Each row is followed by its group and then its class within the group.
[ -4  -3  11  -1  10 -11   8  -9  -4   3  -2   7  -1 -16 -11  -5   0  -7
  15   5   4   4  10  -3  -7  -7  -3  -2   6   6   7   7  -9  -8   3  -1
   2]	K/L
[ -2  -4   4   2  -1  -1  -2 -13   1   5 -23   1   6   2  -3   5   8  -2
   7   1  -5   0   9  -9  -1  -5   4   4   2   0  -4   6   4  -5  -1   3
  -2]	K/F
[  6  -5   4  -7   6  -7   6  12   4   0  -1   6   9 -14  -8 -11  -5  16
   6  15  10  -4  20  -9  -5 -24   4  -2   8  11   6   7  -5   0 -12  11
   2]	S/V
[ 11  -2   0  -7  11  -3   3 -10   4  -1  -6   6  11 -18  -6 -11  -5  13
   0   7   6  -6   1  -6   2   1   6   0   4   8  -2  10  -4  -1  -7  -2
  -4]	S/V
[  8   3  -3  -7   5   6  10  -5   9  -2   0  -2   2   2  -5  -2   0  19
 -11  -5  -1  -2   2   3   5  10   6  -1  -3   6  -2   6   4   4   1  -9
  -1]	X/Y
[  0   2  -5  -3   4  11  15 -14   0  -4   1   0   2  -5   6  -2   4  -2
  -2  -8  -7  -3  -1  -2   3  15   2  11  -3   5  -9   6   6  -1   5 -12
  -2]	X/N
[ 15  10  -4 -12  12   9  -1  -4  -1  -2  -1   4   4   1   6  -6  -9  13
  -4   3   2  -4  -1  -9   5   5   0   6   2  -3  -6  23   9  -5  -4   4
  -6]	S/Q
[ 12  -1   4  -3   6  -2   2 -14   4  -2 -23   3   8 -12   6  -3   2  11
  -5   5  -5   2   6  -3   5 -12  -3   5   0   1  -1   4  -4  -9  -7   6
   1]	S/V
[11  6 -7 -9 10 13 -1 -2 -4 -5 -6  2  6  9  3 -1 -5  8  7  0 -6  0  2 -4
  9 -1 -2 10 -6  1 -6 18  3 -9  2 -5  3]	S/Q
[  5  -1   2  -9   9   1  -3   2  -2  -5  -5  10  12 -11  -2  -4  -1   2
   5   6  -2  -1  23  -5   1 -11   0   4  -1   6   1   5  -1 -10  -5   5
  -1]	S/Q
[ 13   0  -6  -8   5   8  -5  -8   5  -5 -23   2  11  -1  13  -4  -4   4
   2   9  -7  -4  -5  -4  11  -4   0  12  -1  -1  -6   3   2  -9 -11   2
  -5]	S/V
[  9  11  -8  -5   9  17   7 -14  10  -2 -15   1   5  10   9  -2   0  15
 -10  -6  -8  -4  -1  -6  13  10   4   4  -6  -1 -17  13   7   5  -2 -13
  -4]	X/Y
[  9  -2   0  -1  11   5  -6  -3   1   3 -15   4  13  -1   1  -5   0  10
  -1   5  -1  -4  10  -6   6  -7  11   5   1   7  -3   9   0  -3  -8   0
   1]	S/Q
[  7   1   0  -2   3   2  16 -10   5  -3   3  -2   1 -15   2 -12   3  14
 -18  -4   4  -4   4   2   0   8   6   2  -2   9  -3  -2   2   1   4  -8
  -3]	X/N
[  6   8  -9  -4   4  15  -4  -6   4  -2 -10   0  -1  16   8   6  -3   7
  -9  -6  -9   0 -14  -4  14  11  -4   6  -9  -4 -12   5   8   5  -3 -10
  -3]	X/Y
[  4   7  -4  -4   6  10  14 -15   6  -5  -9   1   2  -1   2  -1   3  16
 -12  -7  -7  -3  -6  -6  10  10   3   7  -3   6 -13   9   6   8   0 -11
  -4]	X/Y
[  9 -15   7   5   2 -11   0   4   0  -1  10   4   7 -16  -1 -15  -2  22
   4  12   8  -2  16   1  -6 -14  11   1  10  12   9   5  -8   4  -9   9
   2]	S/Q
[ 11  19  -8  -9  14  19   8 -18   2  -3  -8   3   6   8  -2   1  -1  21
 -11 -12 -10  -2   0  -2  16  20   4   3 -11   7 -12  12   4   2   3 -18
   1]	X/N
[-10  -7   7   3   5  -8   4 -10  -6  -2  -3   9   3 -12  -9  -1   4  -4
  20   3  -1   1   7  -3  -1   1  -2   4   2  11   2  -5  -8  -3   2  -2
  -1]	K/L
[ 12  -7   6  -5   8 -12  13 -11  10   2 -15  -1   7 -23  -5  -8   0  29
  -2  15   6  -5  19  -3  -4 -20  10   0  11   7   7  15 -10  -2  -5   6
  -1]	S/V
[  9  -2   0   0   6   0  10  -5   8   0   3  -2   7 -14  -3  -8   9  21
 -19  -3  -3   0  17   5   3   3  11  -1   0  12   2  -1  -2   4  -1  -6
  -1]	X/N
[  8  -2   2 -10  -3  -8   2  -8   4  -6 -11   4   7 -11   0  -6  -3  12
  -2  13   1  -6  10  -7  -1  -2   3   4   5   5   2  -1   1   4  -9   9
  -7]	S/V
[ 12  -3  -1 -11   4  -3 -13 -12   1  -1 -17   7   9  -3   3  -5  -6   6
  10  13   1  -1  -1  -6   5  -4   0   8   6   0   2   5  -5 -10 -13   1
  -3]	S/V
[ -3  -6   6   1  10  -7   0 -24  -5   6 -20   7   7  -9  -7  -2   4  -9
  21   5  -2   6  10   1  -3   1   1   1 -11   6   0   4 -11 -11   1  -2
   3]	K/F
[ 12   7  -8  -7   6  15  11  -8   6  -2 -11  -3   3   8   7  -1   1  17
  -8  -6 -10  -4  -1  -4  10   5   7   9  -6   1 -11  15  10   2   2 -10
   1]	X/Y
[  7   2   1   0   7   4  -3 -11   3   3 -20   6   8  -3   6   0   1   7
  -4   1  -4  -2   6 -10   9  -1  -1   2   0   0  -8  10   1  -4  -7   1
  -3]	S/V
[  5   5  -5  -7   8  13 -10 -16  -1  -1 -14   8  11   9   9   1  -4   6
   0  -1  -6  -1  -6  -6  12   9   2   5  -6   0  -9   9   2  -3  -6  -4
  -5]	S/V
[  5  -5   2  -1   8  -2  20  -8   9  -2   0   0   4 -20  -5 -10   1  23
  -9   3   0  -4   9   0   0  -1  10   0   1  17  -1   3  -5   7  -1 -10
  -3]	X/N
[ -5 -15  13   4   3 -20  15 -13  -1   4 -15   1   4 -26  -6  -5   8   7
  19  12   2   3  19  -5 -13 -19   6   2   9  12  10   4 -11  -5   2   6
  -1]	K/F
[  7   2  -5   1   5  13   2 -16   5   0 -18  -1   5   7   9  -1   2  17
  -2  -1 -10   0 -14  -3  11   6   1   7   0  -1 -11  13   3   2   1  -6
  -3]	X/Y
[ 11   8  -5 -11   4  12 -15 -10  -1  -4 -14   5  10  15   4   4  -5  10
  -3  -4  -6  -1   2  -2  12  14   5   5  -6  -4  -8  10   9  -5  -5   0
  -2]	S/Q
[  8   3  -5  -5  14   7  13  -8   6   0 -13   1  10  -6   1  -5   3  22
 -15   0  -3  -5   9  -6  10  -3  12   0  -1  11 -11   8   1   8  -7 -12
  -5]	X/N
[ -5   0   4   1   7   6  -8 -20  -9   2 -19  13   6   4   5   4   4   2
  11  -2 -11   2 -11 -12  11  18  -9   7  -9   5 -11   7  -2   1  -2  -5
  -7]	K/L
[ 16   9  -6 -15   7  16 -13  -7  -6  -8  -8  11  15  11   3   1  -7  10
   3   1  -2  -5   6  -9  11  15   0  11  -5   0  -7  14   8 -10  -9   2
  -2]	S/Q
[  1   7  -4  -4   2  11 -35 -33 -10  -2 -22  17  13  25   1   9  -3  -3
  15  -7 -11   2 -21 -11  15  39  -4   7 -11  -3 -16   7   6  -6  -8   0
  -4]	K/L
[ 13   7  -4  -1   5  10  18  -5   9  -2 -11  -3  -2   0   9  -3   0  25
 -14  -3  -8   1  -4  -2  10  -4   1   8  -1   3  -9  10   2   6   0  -8
  -3]	X/Y
[-10  -1   4   2  -1   0  -4 -11  -4  -3 -14   8   3   6  -8   4   1  -1
  14  -1 -11   0  -4  -8   5  15  -2   6  -3   6  -7   2  -1   3  -1  -4
   1]	K/L
[ -3  -2   0  -1   2   3  -5 -21  -4  10 -23   4   3  10   0   7   3  -6
  15  -3  -8   2  -8  -6   4  13   0   4  -6  -2  -9   8   2  -6   0  -5
   1]	K/L
[  9  -8  -4   8   6   7 -18   0   2   4 -23   6  14   6  13  -2   2   2
   3   5  -4   1   2  -3  10 -18   5   6  -1  -2  -4   4  -6  -8 -11   6
  -1]	S/Q
[14  3 -2 -3  8  8 13  1  5 -4 -6  2  2  0  2 -6  2 39 -9 -1 -7 -1  3 -6
  7 -1  0  3 -3  7 -5 20  7  9 -2 -4 -5]	X/Y
[ 12  12  -9 -10   0  13   7 -19   6  -7  -8  -2  -4   3  16   1  -2  12
 -22  -3 -11  -2 -16  -1  14  18  -8  12  -7  -4 -10   1   9  -8   0  -6
  -5]	X/Y
[  8   8  -7  -9   2  12   6 -30   9  -5  -8  -4   8   6   2  -1   3   8
 -12  -8  -8  -6   7   4   8  14  12   7  -8   8  -9   3   9  -2   1 -12
   0]	X/N
[ -2  -3   4   0   6  -1  11 -16   2   3 -17  -3   3  -2  -8   2   5   1
  14   2  -3   2  10  -3  -5  -4   7   2   2   7  -7  15   0  -4   7  -4
   6]	K/F
[  6   1   2   5  12   5   7 -17   1   6   4   2  10  -9   4  -7   4   8
 -17  -9   0  -2   3   4   4  19  11  -1  -3   6 -11   9   2   2   2  -8
  -3]	X/N
[ 13  -6   0 -11   6   1  -9  -3   0  -4  -7  11  13   0  -5  -9  -7  13
  22  13   4  -3  12  -5   2  -3   6   9   1   8   2  19  -1 -10  -7   5
   3]	S/Q
[ 12   2  -3  -8   2   3  17 -17  11  -5  -7  -4   4 -12   1  -9   1  20
 -11  -1   0  -6   4  -3   1   4  14   4   2   5  -8  10   5   4   0  -6
  -3]	X/N
[  7   4  -2 -10   3   2  -8   1  18  -3 -15   3  10   8   2  -2  -6  11
   3  10   2  -4  -3  -3   4  -1   2   1   4  -3  -3  10   6   1 -10   7
  -4]	S/V
[ -3 -11   3   5   7  -6  -6  -2  -7   3   5   7   7  -6  -5  -6  -2  -3
  20   5   5   0   4   2  -4  -1   7   2   1   7   3   3  -5  -4  -1   1
   5]	K/L
[ 11  -4  -1  -4  14   5  -3   1  -3   0   0   6  15  -9   3 -10  -4  -1
   4   9   4  -6  19   0   1 -10   9   3   1   8  -1   8  -4 -13  -5   1
   5]	S/Q
[ 13   4 -10  -4   5   4  16 -10   9  -2 -12  -7  -1   0  -2  -1   1  19
  -5  -3  -4   1   6   0   4  -7   4   4  -3   3  -4  10   3   3   3  -7
   2]	X/Y
[  7  10  -1  -2   7   9  20 -13   4  -4  -2  -2  -5  -3   6   0   5  12
 -20 -11 -11  -5  -1   1   7   7  -5   7  -3   2  -6   6   4   7   8  -9
  -4]	X/Y
[  7 -11   8  -1   7 -18  25  13   0   3  20  -5  -3 -31 -11 -18  -2  16
   6  12  16  -1  28   8 -18 -29   9  -5  10  12  19  14  -9  -5   5   8
   7]	S/Q
[ -8  -3   3   2   8   3  -3 -11  -5   1 -11  10   5  -5  -2   2   3  -8
  10   0  -4   4   2  -1   6   4  -2   3  -4   9  -2  -3  -7  -5  -1 -10
   0]	K/L
[ -8  -2   3   0   4  -2  -7 -21   0   6 -25   8   6  11  -6   7   2  -1
  20  -1  -5   2  -7  -9   4  11   0   2  -2  -1 -10   9  -4  -1  -9  -3
   1]	K/L
[  7  -9   0  -2   6  -1  21  -6   6  -3  10  -3   5 -20  -3 -13   5  14
  -1   2   2  -8  11   4  -4  -4  18   4   1  17   1   2  -3   2   5 -12
   0]	X/N
[ 13  -5  -4  -6   1   8   1   8   5  -6  -2  -3   7   8  -6  -9  -6  27
   9   6  -1  -4   4  -4   3 -11  11   8   2   3  -1  19   3   1  -3   1
   3]	S/Q
[ 12 -13   1  -5   1  -7  11  13   7  -9   2   2   6 -16  -3 -16  -3  28
   3  14   5  -5  10   0  -2 -22  10   6   5  16   9   1  -9   4  -5   0
  -1]	S/Q

Each row is followed by its group and then its class within the group.
[ -7  12  -4  -2  11 -11   0  -7 -16   5  -7  10  14   9  12  -8   5  -2
   6   0  -2  -3 -17   5 -10  -9  10 -11 -22  18  10 -12  -2  -7   3  -6
 -10]	(90)/ruza
[ -6 -10   2  -7   8  13  -7 -10   5   5  -4  -5  -7   0  -7  13   3  10
 -11   8   9  -2   4  -4   6  -6  10  -6   4 -13 -14  -2 -11   7 -25  -1
   1]	(92)/lor
[  4  -7 -14 -11   5   0   2  -1 -25   5   3   2 -17   0  18  -8   0  14
   2  -8   5  -2   6  -8   8  -1  -7 -15  21  -6  11  -4  -2  10  -2  -3
  12]	(90)/ruza
[  3  -7  -3   5  13 -10  -3 -13  -6   6  -7  -6  -3  18  12   5   7 -10
 -15 -11 -14  -1  -1   8 -16   4   0 -18   4   2   8  -4  -4 -10   5  -9
   2]	(88)/zezez
[  4   4  -8   6  -1  -8   5  -9 -14  -3 -12   3  -6   7  11  -2   5   7
  10  -7  -4   0  -3  -6 -18   0   4   0   1   4  29  -9   2  -8   6  -5
  -6]	(90)/ruza
[ -3  -6  15   0   6   1   8  -4 -15   8  17   5 -10  14  12 -13   4  12
 -17 -22   1  -1  15  -5   0   5 -16  -7  -4  -5  -5  14  -2  -4   5  -3
   9]	(88)/nire
[ 18  -7   6 -14  18   1  -9 -16  -3  -2  -6  -2  32   8   3   3   0   7
 -18   5  10 -11   9   9 -16  -6  14  -6 -18  15   4   6 -11 -24  -9 -15
 -11]	(92)/vev
[  7   2   9   2  -2  -8  -1 -13  13   2   0  13  10   6  -9  -6   2 -13
  -2  -8  -3  -1  -3  13 -14 -39  -3   3 -17  10   5  -6   2 -12   7   4
  -9]	(92)/lor
[ -2  -3   6   0  -1 -16   8  -7 -18  -7   0  17  19  14  20  -5   1  25
  11 -27  -8  -1  15  13  -7  -6 -27  -3  -5  13  33   3   6 -22  24  -4
  -8]	(90)/Gapo
[ -1  -6 -10   1  -7  -6   1 -14  -6   0  14  -4 -28  14  17 -10   7  20
  -1 -25   2   4  -9  -5   4   0 -37 -12  11  -7   6  -9   8  -4   2  -4
   2]	(90)/ber
